W =
[[ -7.7   3.6   3.9  -8.5   4.5   4.4  13.2  -0.4   1.1  -0.6   6.5   1.6
   -1.0]
 [ -4.6  -6.9   4.1   9.2   4.8  -0.3  15.1   6.9   0.5  -0.3   6.0  -6.7
   -4.2]
 [ -0.3  -2.1  -0.9  -4.6   0.5   0.4  -0.4   0.5   0.2   2.0   2.0  -3.6
    2.2]
 [ -5.5   2.7   2.2   4.0  -1.8   1.1   0.0   0.1  -0.2  -2.4   5.7   0.0
   -4.4]
 [  0.5  -8.3   4.0 -14.7   2.3  -4.0  -3.6  -0.1   1.4   3.7  -2.5  -3.9
    1.2]
 [ -3.6   2.1  -1.2   4.9  -0.2   4.0   8.7   5.4   1.0  -2.4   8.6  -6.4
   -0.6]
 [ -2.2  -2.5   2.0   3.3   4.4  -0.7   0.8  -5.3  -0.3   2.9  -0.8   2.4
    0.8]
 [ -8.9  12.0  -7.2  -4.3  -2.4   5.0   4.7  -3.3  -2.7  -7.5  15.7   3.0
   -5.8]
 [ -4.1   0.9   5.8  -5.9   1.5   3.0   4.7   2.1   3.7   1.4   1.0   0.8
    0.4]
 [ -2.4   0.6  -1.3   7.0   1.1   0.8   3.2  -2.2   4.0  -1.5   7.1  -1.3
   -1.7]
 [ -6.2   0.5  -9.9   1.5   2.9   0.5   0.6  -1.5   1.4  -0.9   3.4   0.2
    1.2]
 [ -5.1  -3.5   3.0 -57.5   0.4   1.5  11.1   8.9   1.2  -2.1   8.7  -8.0
   -4.5]
 [ -2.2  -1.4   3.3 -15.8   1.8   2.9   9.9   2.6  -3.7   0.2   7.0  -4.4
    0.5]
 [ -1.9  -4.6   1.7  -5.3   1.9  -1.1  -2.7   0.5   0.3   3.8  -4.1  -1.2
    3.4]
 [ -4.5   3.7  -1.7 -13.2   0.9   2.8   2.4  -3.7  -0.4  -0.3   5.2   1.1
    1.5]]
Rows and columns are counted from 1.
row 1 col 1 = -7.7
row 7 col 4 = 3.3
row 5 col 4 = -14.7
row 2 col 13 = -4.2
row 7 col 13 = 0.8
row 15 col 13 = 1.5
row 1 col 3 = 3.9
row 13 col 10 = 0.2
row 8 col 5 = -2.4
row 4 col 7 = 0.0
row 9 col 9 = 3.7
row 14 col 4 = -5.3
row 9 col 5 = 1.5
row 11 col 10 = -0.9
row 1 col 9 = 1.1
row 4 col 3 = 2.2
row 12 col 7 = 11.1
row 9 col 12 = 0.8
row 14 col 12 = -1.2
row 10 col 11 = 7.1
row 4 col 11 = 5.7
row 4 col 1 = -5.5
row 1 col 13 = -1.0
row 8 col 13 = -5.8
row 13 col 8 = 2.6
row 2 col 12 = -6.7
row 2 col 7 = 15.1
row 3 col 12 = -3.6
row 4 col 5 = -1.8
row 11 col 1 = -6.2
row 9 col 6 = 3.0
row 11 col 4 = 1.5
row 5 col 6 = -4.0
row 5 col 1 = 0.5
row 12 col 3 = 3.0
row 7 col 5 = 4.4
row 6 col 11 = 8.6
row 11 col 11 = 3.4

X =
[[-0.62  1.50  1.82 -2.22 -0.48  1.94  1.41 -0.08  0.51  2.18  0.34  0.35]
 [ 0.12 -0.57 -2.26 -0.34  0.55  0.43 -2.28  0.96 -0.29 -0.28  0.03  1.45]
 [-0.39  0.96  1.81 -1.48 -0.15 -1.06  1.62 -0.35 -1.90 -0.48 -0.41 -1.92]
 [-0.24  0.97  1.14 -0.35  0.05  1.66 -0.26 -0.26 -0.06  0.26 -0.89
   1.83]]
Rows and columns are counted from 1.
(1, 1) => -0.62
(3, 6) => -1.06
(3, 12) => -1.92
(2, 3) => -2.26
(2, 9) => -0.29
(3, 7) => 1.62
(3, 5) => -0.15
(4, 1) => -0.24
(1, 5) => -0.48
(2, 8) => 0.96
(4, 8) => -0.26
(1, 4) => -2.22
(3, 4) => -1.48
(4, 6) => 1.66
(4, 3) => 1.14
(2, 7) => -2.28
(3, 1) => -0.39
(4, 5) => 0.05
(3, 8) => -0.35
(2, 12) => 1.45
(1, 7) => 1.41
(4, 9) => -0.06
(1, 6) => 1.94
(2, 1) => 0.12
(1, 8) => -0.08
(4, 12) => 1.83
(3, 11) => -0.41
(1, 11) => 0.34

grid =
[[-52.2, 9.9, -144.9, -0.1],
 [-15.6, 199.9, -27.7, -88.1],
 [51.1, 78.3, 46.8, -136.7],
 [-79.2, -25.9, -138.6, -84.7],
 [33.5, -14.7, -62.8, -113.1]]
Rows and columns are counted from 1.
(1, 1) = -52.2
(2, 2) = 199.9
(1, 3) = -144.9
(4, 2) = -25.9
(1, 2) = 9.9
(2, 3) = -27.7
(4, 3) = -138.6
(3, 1) = 51.1
(1, 4) = -0.1
(4, 1) = -79.2
(2, 1) = -15.6
(5, 2) = -14.7
(5, 1) = 33.5

B =
[[-10.5   5.9 -19.1  20.2]
 [ -1.2 -16.9  23.9  17.2]
 [-39.3 -17.5  65.9  35.9]
 [-25.1 -15.3 -36.7 -39.9]
 [  0.1   0.5   0.0   0.0]
 [-14.6   3.8   5.3 -38.4]
 [ -1.5   2.2  -0.8  -0.3]
 [-17.1  -6.6 -21.7 -23.9]
 [ 35.7  -8.5 -11.6   2.1]
 [ 12.8 -26.1 -17.9 -14.9]]
Indices start at 1.
(1, 1) -> -10.5
(2, 2) -> -16.9
(6, 3) -> 5.3
(7, 4) -> -0.3
(9, 3) -> -11.6
(5, 4) -> 0.0
(10, 3) -> -17.9
(3, 2) -> -17.5
(6, 2) -> 3.8
(4, 4) -> -39.9
(9, 1) -> 35.7
(8, 4) -> -23.9
(6, 4) -> -38.4
(8, 2) -> -6.6
(1, 2) -> 5.9
(6, 1) -> -14.6
(2, 1) -> -1.2
(5, 2) -> 0.5
(9, 4) -> 2.1
(7, 1) -> -1.5
(5, 1) -> 0.1
(1, 4) -> 20.2
(2, 4) -> 17.2
(8, 3) -> -21.7
(7, 2) -> 2.2

x =
[[-633 -626 -616  358]
 [ 764  335 -538 -726]
 [ 864  566  456 -587]
 [ 255   47   14  228]
 [-140  294 -918 -146]]
Rows and columns are counted from 1.
(1, 1) = -633
(3, 1) = 864
(1, 4) = 358
(2, 2) = 335
(4, 3) = 14
(2, 4) = -726
(4, 4) = 228
(4, 2) = 47

A =
array([[-1.239,  2.208, -0.494,  1.613],
       [-1.622,  1.815, -0.606,  0.586],
       [-1.175,  1.520, -0.048,  1.228],
       [-1.430,  1.422, -0.048,  0.843],
       [-1.494,  2.208, -0.941,  1.228],
       [-1.686,  1.913, -0.829,  0.586],
       [-1.430,  2.012, -0.717,  0.843]])
Rows and columns are counted from 1.
(1, 1)	-1.239
(4, 3)	-0.048
(3, 2)	1.520
(2, 3)	-0.606
(2, 2)	1.815
(2, 1)	-1.622
(1, 3)	-0.494
(6, 3)	-0.829
(4, 4)	0.843
(4, 2)	1.422
(7, 1)	-1.430
(2, 4)	0.586
(3, 3)	-0.048
(1, 2)	2.208
(5, 3)	-0.941
(4, 1)	-1.430
(7, 4)	0.843
(6, 4)	0.586
(6, 2)	1.913
(1, 4)	1.613
(6, 1)	-1.686
